Below is a small trained network, with its code and all its weights. Each question gives an input and a class and asks what happens when units are switched off, that is, made to give their printed mean instead of their output.

import numpy as np


def w(rows, s, z=0):
    codes = np.array(rows[::2]) - 128.0
    scale = np.full(codes.shape[1], s)
    scale[-1] = z or s
    return codes * scale


def f(y):
    return np.maximum(y, 0)


def log_softmax(a):
    a = a - a.max(-1, keepdims=True)
    return a - np.log(np.exp(a).sum(-1, keepdims=True))


def net(x, mask):
    res = np.array(x, float).reshape(1, 7) / 4 @ E
    y = f(res @ A[0][:, :-1].T + A[0][:, -1])
    res = res + np.where(mask, y, B[0][:, -1]) @ B[0][:, :-1]
    return log_softmax(res[-1] @ U[:, :-1].T + U[:, -1])


A, B = {}, {}
E = w([
[128,124,129,121,130],'x0',
[126,39,102,144,241],'x1',
[129,122,134,121,128],'x2',
[245,169,148,107,172],'x3',
[121,217,55,33,190],'x4',
[129,120,138,117,131],'x5',
[126,126,133,124,128],'x6',
],0.011)
A[0] = w([
[168,231,117,82,118,53],'N1',
[2,123,65,51,112,111],'N2',
[94,35,76,169,142,88],'N3',
[67,86,152,157,171,88],'N4',
[78,140,127,87,166,3],'N5',
[83,177,158,121,2,207],'N6',
[158,88,105,122,206,153],'N7',
[67,175,68,103,195,94],'N8',
],0.0096,0.0048)
B[0] = w([
[90,81,34,21,73,213],'N1',
[188,173,196,139,180,197],'N2',
[87,1,40,100,164,193],'N3',
[68,94,87,111,106,173],'N4',
[107,109,131,170,204,143],'N5',
[125,165,199,134,142,247],'N6',
[146,178,171,194,196,203],'N7',
[170,212,153,167,171,195],'N8',
],0.0082,0.011)
U = w([
[84,123,207,224,125,226],'0',
[199,161,200,130,93,161],'1',
[66,65,2,53,59,3],'2',
],0.0097,0.0031)

Each question gives the input, the list of numbers given to net, and the class t.
The units are the neurons (one row each of A and B). Each row of codes is followed by its name. A weight is (code - 128) times the scale printed after its matrix; where a second scale follows, it is the last column's (A, B and U).
mask holds one flag per neuron, in row order. A switched-off neuron (its flag False) gives its mean, the last column of its row in B, instead of its output. The means were averaged over made-up inputs and are rounded, as every weight is.
A unit's drop is (log p(t) with every unit on - log p(t) with that unit switched off) / (log p(t) with every unit on - log p(t) with every unit switched off).
The circuit of an input: a set's keep is (log p(t) with only the set's units on - log p(t) with every unit switched off) / (log p(t) with every unit on - log p(t) with every unit switched off). Starting from all 8 units, units are removed one at a time, each time the one whose removal leaves the highest keep (on an exact tie, the one counted first), for as long as the keep stays at least 0.8.
units of the circuit, in order: the units of the circuit, biggest drop first
most important unit: the unit with the biggest drop
top k neurons: the k neurons with the biggest drops, biggest first
drop of u: that unit's drop, to one decimal
input [5,-1,-7,4,1,6,-1], class 2: top 2 neurons => N6, N2
input [-2,-1,-6,1,1,-6,-1], class 2: units of the circuit, in order => N7
input [2,8,5,-6,2,3,3], class 0: top 3 neurons => N2, N1, N7
input [4,-5,-8,-4,1,-4,-4], class 1: units of the circuit, in order => N2, N3
input [-8,6,0,0,-3,-1,-1], class 2: top 2 neurons => N3, N6
input [1,6,-4,-2,-1,3,3], class 2: top 2 neurons => N3, N6
input [-1,8,4,-3,3,-7,-1], class 0: top 4 neurons => N7, N1, N8, N2
input [-4,7,-7,-1,-2,7,4], class 2: top 3 neurons => N3, N6, N4
input [8,-1,3,3,7,4,1], class 2: top 2 neurons => N1, N6
input [5,-2,-4,-1,5,1,-3], class 1: top 3 neurons => N2, N3, N8
input [-1,3,-8,-7,-1,-7,-1], class 2: top 4 neurons => N3, N7, N4, N6
input [-4,3,1,-1,7,4,1], class 0: top 2 neurons => N5, N7
input [6,6,2,0,-4,4,-2], class 2: top 2 neurons => N3, N6
input [-5,8,7,-7,5,-3,-7], class 0: most important unit => N2
input [-7,-1,6,-7,3,3,3], class 1: top 2 neurons => N2, N7
input [1,0,6,7,1,6,1], class 2: drop of N2 => 0.5
input [-1,4,-3,-3,3,-1,6], class 0: drop of N1 => 0.3
input [5,-6,-4,-8,4,-3,-7], class 1: drop of N2 => 0.2
